Below is a small trained network, with its code and all its weights. Each question gives an input and a class and asks what happens when units are switched off, that is, made to give their printed mean instead of their output.

import numpy as np


def w(rows, s, z=0):
    codes = np.array(rows[::2]) - 128.0
    scale = np.full(codes.shape[1], s)
    scale[-1] = z or s
    return codes * scale


def norm(h):
    return h / np.sqrt((h * h).mean(-1, keepdims=True) + 1e-5)


def f(y):
    return np.maximum(y, 0)


def log_softmax(a):
    a = a - a.max(-1, keepdims=True)
    return a - np.log(np.exp(a).sum(-1, keepdims=True))


def net(x, mask):
    res = np.array(x, float).reshape(1, 5) / 4 @ E
    u = 0
    for l in range(3):
        y = f(norm(res) @ A[l][:, :-1].T + A[l][:, -1])
        res = res + np.where(mask[u : u + 7], y, B[l][:, -1]) @ B[l][:, :-1]
        u += 7
    return log_softmax(norm(res)[-1] @ U[:, :-1].T + U[:, -1])


A, B = {}, {}
E = w([
[179,84,244,174],'x0',
[176,4,21,137],'x1',
[177,118,210,15],'x2',
[193,163,141,232],'x3',
[168,204,82,215],'x4',
],0.0046)
A[0] = w([
[38,130,32,246,250],'0.n1',
[171,91,106,173,145],'0.n2',
[162,144,113,208,159],'0.n3',
[138,164,237,56,88],'0.n4',
[254,206,110,82,84],'0.n5',
[133,170,110,78,104],'0.n6',
[173,119,186,126,230],'0.n7',
],0.0079,0.0019)
B[0] = w([
[210,93,204,40,255],'0.n1',
[163,205,254,26,173],'0.n2',
[74,188,114,78,184],'0.n3',
[45,173,124,179,206],'0.n4',
[66,30,102,59,166],'0.n5',
[173,149,151,114,157],'0.n6',
[184,205,35,48,182],'0.n7',
],0.0042,0.0061)
A[1] = w([
[151,137,88,61,179],'1.n1',
[171,103,109,77,76],'1.n2',
[225,168,254,112,250],'1.n3',
[231,144,98,172,76],'1.n4',
[126,160,67,154,54],'1.n5',
[131,197,97,141,69],'1.n6',
[125,87,181,107,75],'1.n7',
],0.0073,0.0016)
B[1] = w([
[254,36,119,154,211],'1.n1',
[84,78,89,111,184],'1.n2',
[128,185,94,112,254],'1.n3',
[87,229,187,184,160],'1.n4',
[101,124,112,163,137],'1.n5',
[183,125,85,158,157],'1.n6',
[124,107,99,125,158],'1.n7',
],0.0067,0.0062)
A[2] = w([
[56,214,223,179,236],'2.n1',
[65,154,148,52,73],'2.n2',
[1,113,80,109,90],'2.n3',
[238,163,140,102,128],'2.n4',
[171,125,237,179,251],'2.n5',
[45,97,194,125,98],'2.n6',
[88,26,161,202,90],'2.n7',
],0.0058,0.0022)
B[2] = w([
[162,177,147,42,254],'2.n1',
[167,173,129,228,189],'2.n2',
[202,56,144,126,161],'2.n3',
[121,108,167,73,251],'2.n4',
[22,250,161,80,182],'2.n5',
[254,127,103,124,156],'2.n6',
[198,194,98,137,141],'2.n7',
],0.0052,0.0037)
U = w([
[112,254,187,72,225],'0',
[174,12,82,12,208],'1',
[77,100,107,186,3],'2',
],0.0093,0.003)

Each question gives the input, the list of numbers given to net, and the class t.
The units are the neurons (one row each of A and B). Each row of codes is followed by its name. A weight is (code - 128) times the scale printed after its matrix; where a second scale follows, it is the last column's (A, B and U).
mask holds one flag per neuron, layer by layer. A switched-off neuron (its flag False) gives its mean, the last column of its row in B, instead of its output. The means were averaged over made-up inputs and are rounded, as every weight is.
A unit's drop is (log p(t) with every unit on - log p(t) with that unit switched off) / (log p(t) with every unit on - log p(t) with every unit switched off).
The circuit of an input: a set's keep is (log p(t) with only the set's units on - log p(t) with every unit switched off) / (log p(t) with every unit on - log p(t) with every unit switched off). Starting from the 12 units with the biggest drops (on a tie, the unit counted first), units are removed one at a time, each time the one whose removal leaves the highest keep (on an exact tie, the one counted first), for as long as the keep stays at least 0.8.
units of the circuit, in order: the units of the circuit, biggest drop first
k most important neurons: the k neurons with the biggest drops, biggest first
k most important neurons of layer l: the k neurons of layer l with the biggest drops, biggest first
drop when u is switched off: that unit's drop, to one decimal
input [0,4,-2,6,0], class 0: units of the circuit, in order => [1.n4]
input [-4,4,-4,6,2], class 0: units of the circuit, in order => [1.n4; 0.n1]
input [-7,-2,4,6,-4], class 1: 2 most important neurons of layer 1 => [1.n3; 1.n4]
input [-5,-2,8,8,7], class 1: 4 most important neurons => [0.n5; 1.n1; 0.n3; 1.n6]
input [8,0,-3,-2,-7], class 0: 4 most important neurons => [1.n2; 0.n5; 0.n4; 2.n5]
input [-8,-1,3,7,6], class 1: units of the circuit, in order => [0.n5; 1.n1; 0.n4]
input [-7,-2,-7,6,-3], class 1: units of the circuit, in order => [0.n1; 1.n1]
input [-3,-4,-4,-7,0], class 1: 3 most important neurons of layer 2 => [2.n5; 2.n1; 2.n3]
input [-1,-2,4,2,5], class 1: 2 most important neurons of layer 0 => [0.n5; 0.n2]
input [5,2,-1,0,-1], class 0: 3 most important neurons => [0.n5; 1.n4; 0.n1]
input [-6,0,-8,6,-6], class 1: drop when 1.n1 is switched off => 0.0
input [-5,-2,-5,1,-3], class 1: drop when 0.n1 is switched off => 0.2
input [5,6,-5,3,-3], class 0: drop when 2.n5 is switched off => 0.3
input [2,5,1,8,-2], class 0: drop when 1.n4 is switched off => 0.4
